Each row has a class, written after it.
-116, 127, 503, -109, -493, -233, 151, 21, 68, -353, 91, 373, 34, 96, -75, 409, -146, 185, 44, 315, -12, 246, 399, -446, -321, 403, -350, -182, 72, -67, -265, -237  S
-15, 28, 146, 173, 157, 126, 41, -23, -73, 47, 33, -6, 119, 247, -10, -172, -233, -71, 302, -99, 85, 135, -243, 8, -281, -60, 100, -5, 37, 157, 125, 171  Y
236, -432, 130, -16, 23, -345, 240, 39, -29, -44, 42, -160, -32, -352, -284, 227, -271, -106, 137, 496, -245, -108, 110, 156, -305, -197, 185, -142, 895, 217, -35, -42  R
119, -141, 378, 170, -37, -496, 218, -4, -73, 229, -287, 83, -141, -237, -114, 520, -133, 79, 450, 334, -287, 134, 136, 138, -218, -192, 232, -244, 461, 340, 247, -171  A
183, -256, -71, 147, 278, -173, 86, 179, -51, -97, 295, 28, -74, -112, 25, -234, -64, -497, -91, -246, 132, -187, -93, 167, 228, 291, 7, 150, -141, -147, -102, 30  E
25, 45, 109, 169, 99, 57, 58, 39, -127, 68, 6, -17, 42, 258, -1, -201, -174, -106, 313, -82, 44, 129, -216, 2, -278, -29, 89, 23, 7, 142, 127, 157  Z
282, -468, -64, -51, -110, -356, 224, -111, -231, -235, 178, -357, 140, -392, 83, 89, -190, 46, -117, 305, -259, -154, 118, 48, -154, 35, 237, -133, 733, 109, -197, 11  D
72, -230, -51, 160, 279, -139, 118, 197, -82, -113, 292, 73, -93, -81, 35, -143, -133, -441, -66, -247, 49, -157, -32, 94, 246, 229, -79, 146, -87, -115, -10, 43  S
66, -20, 100, 199, 110, 53, 93, -76, -112, 92, -60, 68, 41, 205, 3, -124, -180, -96, 280, -55, 9, 51, -242, 33, -289, -99, 146, -17, 104, 127, 170, 118  A
-24, -295, -352, -225, -335, 35, 17, -47, -235, 108, -316, -306, -113, -134, -99, -131, 205, 66, -146, 9, -26, -179, -131, 84, 345, -93, 233, -150, 286, 318, -107, -225  A
12, -32, 112, 140, 91, 75, 73, 34, -56, 37, 48, 19, 72, 235, 42, -214, -176, -123, 227, -116, 33, 101, -189, -29, -294, -71, 83, 21, -75, 54, 68, 122  E
159, -222, 173, -181, -296, -476, 145, -144, -176, -80, 45, 255, -288, -486, -58, 253, 2, 106, 11, 747, -345, -238, 59, 45, -370, 89, -70, -303, 899, 42, 224, -249  S
-40, -271, -338, -81, -7, -8, 112, -388, -110, -99, -74, 152, -130, -123, 135, 402, 63, 209, -189, 649, -509, -289, -11, 602, -160, -202, 26, 6, 514, 217, 252, -128  D
-2, -3, 152, 189, 163, 53, 90, 44, -120, 13, -19, 64, 16, 251, 57, -176, -240, -112, 238, -76, 7, 109, -238, 36, -297, -35, 69, 2, -50, 116, 238, 140  P
-10, 64, 118, 156, 115, 88, 55, 30, -176, 25, 24, -10, 28, 285, 21, -213, -198, -50, 264, -58, 98, 93, -267, 6, -259, -82, 65, -31, -14, 164, 116, 162  E
61, -200, -47, 212, 302, -151, 75, 120, -114, -108, 298, 166, -150, -44, 75, -182, -109, -494, -78, -264, 117, -167, -140, 258, 101, 249, -2, 142, -104, -107, 20, 112  E
1, 13, 204, 145, 88, 124, 74, 43, -18, 29, 66, -81, 143, 249, 13, -143, -292, -73, 217, -164, 18, 208, -162, -109, -343, 22, 86, 89, 19, 91, 107, 154  P
24, -21, 134, 195, 93, 81, 86, 3, -110, 71, -28, 3, 40, 219, 25, -241, -184, -132, 233, -140, 48, 93, -284, 7, -279, -30, 166, 51, -31, 108, 110, 153  A
127, 197, 17, -39, -215, -193, -93, -148, -54, -75, 160, -77, -210, 186, -170, 495, -298, 176, -83, 392, 105, 70, 167, 142, -438, 298, -9, -22, 313, 328, -294, -32  Y
-52, -9, 151, 155, 129, 141, 76, 75, -134, -14, 24, -51, 71, 235, 16, -254, -270, -68, 202, -129, 49, 118, -229, -20, -217, -76, 77, 32, -67, 104, 155, 169  B
86, -241, -30, 210, 229, -121, 101, 135, -32, -62, 217, 133, -92, -35, -3, -120, -124, -513, 14, -248, 163, -158, -86, 108, 132, 224, -25, 135, -111, -140, -72, 18  B
46, -11, 204, 180, 149, 71, 72, 76, -95, 3, 29, 11, 76, 187, -42, -217, -242, -147, 207, -47, 54, 116, -242, 48, -314, 9, 93, 32, -36, 71, 134, 146  Y
451, -416, 114, -29, -197, -283, 112, 220, 1, 66, -63, -91, 43, -475, -355, 135, -171, -254, 128, 292, -278, -95, 129, 147, -221, 15, 323, -145, 460, 132, -12, -131  B
200, -352, -97, 175, 325, -189, 114, 81, -45, -17, 255, 41, -130, -100, 48, -155, -145, -485, -70, -238, 45, -227, -140, 277, 151, 146, 59, 157, -44, -67, 75, 74  P
7, 47, 178, 170, 98, 96, 67, -15, -81, 51, 10, 0, 98, 214, 3, -162, -197, -52, 262, -132, 36, 130, -199, -33, -212, -67, 92, 31, -54, 81, 130, 151  Y
-2, 45, 147, 127, 75, 71, 56, 35, -133, -10, 46, -29, 87, 293, 71, -230, -209, -49, 191, -97, 65, 135, -217, -9, -249, -1, 84, 13, -42, 162, 114, 193  E
-116, -147, 148, -64, -131, -345, 212, -86, -321, -443, 75, 57, -226, 19, -61, -5, -248, 10, -371, 295, 49, -16, 135, 50, -290, 433, -58, -128, 456, 128, -449, -136  Z
118, -280, -89, 209, 364, -158, 85, 96, -35, -37, 228, 125, -120, -96, 53, -149, -52, -561, -33, -171, 136, -234, -183, 354, 195, 232, 14, 202, -59, -97, 8, 63  Y
76, -280, -34, 190, 316, -227, 112, 235, -25, -109, 342, 64, -168, -96, 78, -228, -114, -549, -129, -241, 147, -176, -113, 124, 118, 324, -51, 192, -177, -195, -106, 46  R
58, 73, 134, 183, 85, 58, 75, 3, -90, 60, 50, 23, 58, 284, 87, -142, -192, -76, 220, -81, 46, 100, -196, -65, -283, -3, 68, 54, -6, 140, 109, 154  D
35, 45, 171, 183, 109, 193, 81, -37, -44, 75, 11, 68, 57, 262, -97, -148, -184, -86, 298, -131, 19, 132, -229, -2, -264, -83, 141, 46, -11, 127, 174, 152  D
-1, 18, 158, 162, 81, 114, 48, 36, -59, 24, 43, -34, 79, 280, 13, -170, -240, -82, 256, -131, 81, 174, -230, -79, -320, -9, 77, 37, -47, 91, 108, 151  Z
-4, 16, 146, 108, 47, 128, 34, 63, -49, 44, 48, -78, 113, 225, 16, -214, -220, -45, 201, -128, 36, 166, -199, -65, -265, -66, 119, 30, 25, 155, 135, 171  E
18, -329, 40, -181, 84, -347, 210, 26, -380, -477, 20, -308, -88, -410, -146, -296, -271, -16, -167, 247, -228, -35, 164, 91, 164, 115, 242, -214, 715, 147, -52, -10  S
-338, 39, 448, -103, -301, -168, 74, 153, -236, -324, 88, -311, 144, 293, 16, -281, -351, 112, -11, 157, 188, 420, 80, -228, -690, 37, -21, -83, 294, 226, -337, 259  E
14, 9, 168, 136, 112, 30, 79, -9, -131, 48, -10, -5, 49, 196, 19, -144, -213, -69, 181, -18, -45, 82, -195, 12, -298, -80, 99, 1, 181, 134, 204, 211  Y
61, -238, -73, 144, 317, -72, 76, 176, -66, -91, 360, -82, -48, -17, 62, -238, -186, -461, -117, -283, 104, -118, -116, 90, 145, 271, -55, 252, -85, -138, -51, 82  S
44, -253, 21, 182, 285, -184, 111, 163, -50, -134, 200, 171, -171, -142, 0, -154, -101, -509, -88, -174, 76, -162, -93, 183, 152, 216, -8, 103, -10, -143, 50, 71  Y
78, -211, -40, 180, 220, -139, 88, 80, -52, -55, 242, 110, -111, -3, 86, -96, -65, -446, -100, -230, 97, -182, -132, 127, 162, 257, -44, 156, -107, -119, -18, 99  Y
130, -205, -146, 206, 374, -195, 76, 236, -105, -127, 294, 11, -136, -50, 124, -261, -143, -553, -79, -234, 131, -212, -127, 159, 233, 265, -57, 196, -182, -125, -60, 75  A
56, 21, 184, 179, 97, 46, 74, 4, -141, 14, -75, 83, 34, 172, -17, -136, -161, -73, 213, -3, -2, 85, -249, 96, -276, -34, 151, -27, 78, 142, 216, 205  Z
170, -259, -51, 221, 319, -194, 94, 190, -85, -70, 280, 80, -168, -94, -65, -228, -94, -559, -10, -241, 190, -172, -126, 273, 148, 241, 44, 135, -150, -115, -75, 37  E
-73, 48, 205, 99, 97, 118, 50, 48, -91, -20, 50, -44, 136, 287, 26, -181, -293, -37, 189, -94, 37, 212, -150, -87, -335, 7, 49, 32, 115, 146, 153, 189  S
113, -256, -86, 165, 269, -153, 98, 148, -93, -138, 335, 22, -130, -101, 25, -207, -137, -464, -110, -292, 89, -161, -86, 184, 179, 301, 22, 178, -39, -90, -87, 100  Z
137, 27, 186, -45, -133, -380, -50, -20, -62, -185, -52, 186, -109, 104, 225, 450, -239, -68, -478, 555, -49, -41, 36, 29, -439, 527, -114, -65, 429, 120, 114, 22  S
48, -45, 140, 121, 64, 91, 83, -37, -125, 59, -56, -35, 55, 147, -11, -177, -183, -79, 229, -103, 10, 72, -253, 33, -250, -99, 194, 20, 120, 97, 158, 146  A
118, -171, -45, 185, 309, -240, 75, 224, -91, -84, 330, 80, -135, -18, 73, -197, -122, -506, -102, -178, 155, -201, -114, 185, 170, 312, -100, 176, -164, -62, -60, 101  R
1, -11, 201, 208, 126, 95, 63, -21, -35, 79, 25, 49, 79, 251, 0, -175, -221, -127, 275, -54, 103, 122, -293, 36, -397, -46, 111, 40, 10, 119, 111, 175  Y
125, -256, -40, 157, 286, -145, 93, 195, -49, -125, 303, 33, -136, -64, 67, -163, -183, -519, -125, -274, 124, -174, -153, 107, 201, 335, -5, 197, -122, -151, -10, 54  R
-5, 24, 152, 159, 106, 86, 69, 82, -87, -8, 45, 21, 96, 264, 52, -194, -200, -104, 213, -147, 67, 149, -180, -6, -259, 31, 44, 55, -68, 93, 99, 159  Z
181, -240, -104, 155, 265, -224, 86, 160, -113, -86, 308, 15, -168, -151, 4, -203, -98, -457, -89, -226, 109, -223, -83, 162, 218, 252, -16, 127, -73, -125, -60, 25  A
-254, 169, 548, -121, -447, -232, -56, -4, -14, 129, -336, -104, 94, 193, -162, 170, -211, 152, 124, -12, 161, 482, 231, -473, -536, -24, 134, -262, 251, 275, -317, -29  S
-22, 5, 170, 167, 79, 72, 97, -2, -108, 76, -7, 48, 91, 245, 14, -197, -177, -81, 258, -46, 19, 110, -251, 8, -335, -42, 80, 25, 25, 132, 143, 133  R
212, -292, -34, 235, 340, -240, 116, 186, -100, -93, 212, 109, -207, -130, 48, -198, -110, -607, -93, -161, 134, -259, -204, 314, 93, 277, 68, 173, -158, -150, -44, 108  P
-21, -2, 178, 167, 152, 49, 83, 8, -101, 51, 22, 60, 36, 241, -4, -147, -204, -73, 272, -34, 25, 132, -219, 83, -322, -69, 101, -29, 120, 196, 214, 165  E
103, -245, -90, 196, 302, -90, 78, 96, 0, -52, 252, 98, -112, -34, 18, -130, -150, -468, -81, -222, 39, -168, -120, 203, 94, 183, -10, 189, -153, -93, 17, 58  P
-44, 59, 222, 163, 78, 169, 87, -22, -63, 11, -39, 16, 137, 284, 3, -173, -237, -32, 295, -135, 60, 200, -207, -31, -332, -73, 101, 52, -27, 96, 138, 151  P
-638, -315, 265, -90, 20, -58, 285, -10, -22, -315, 92, 106, -21, 118, 10, -96, 89, 227, -340, 247, -139, 191, 152, -17, -387, 145, -365, -69, -187, -163, -373, -262  S
-8, -364, -99, -239, 15, -322, 138, -532, -146, -68, 49, -48, -49, 57, 220, 157, -181, 206, -92, 272, -25, -168, 108, 599, -304, -170, 187, -85, 732, 406, -229, -3  Y
77, -152, -121, -39, 40, -97, 39, -95, -242, -16, -110, -26, -72, -152, 53, -77, 178, 253, 195, 275, -20, -240, -205, 395, 159, -488, 229, -376, 370, 456, 291, 362  D
13, 3, 119, 156, 91, -1, 80, 50, -149, 32, -40, 6, -7, 223, 71, -221, -124, -117, 214, -31, 83, 42, -244, -8, -254, -57, 84, -32, -14, 89, 82, 190  Y
124, -238, -62, 150, 277, -229, 109, 148, -121, -60, 285, 79, -170, -109, 49, -194, -50, -458, -63, -221, 64, -211, -100, 161, 230, 253, -19, 95, -54, -87, -18, 39  E
-24, -57, 176, 151, 134, 106, 111, 75, -122, -45, 21, -38, 89, 160, 14, -275, -248, -127, 177, -84, -15, 128, -230, -40, -314, -76, 117, 33, 48, 19, 129, 130  E
-41, 244, 112, 180, -167, 37, 80, 297, -345, -461, -342, 367, -153, -23, -186, 161, -74, -94, 24, 89, -11, 79, 77, -227, 34, 402, -90, -257, -729, -307, -353, -409  Z
-148, 66, -68, -23, -238, -91, 27, 128, -475, -529, 148, -305, -178, -27, -218, -139, -424, 192, -291, 205, -10, 151, 184, -246, -306, 274, -35, -226, 223, 61, -297, -90  B
160, -254, -84, 193, 329, -200, 109, 121, -110, -33, 241, 138, -188, -99, 40, -89, -91, -488, -49, -120, 40, -276, -126, 269, 179, 225, -34, 130, -31, -106, 70, 47  B
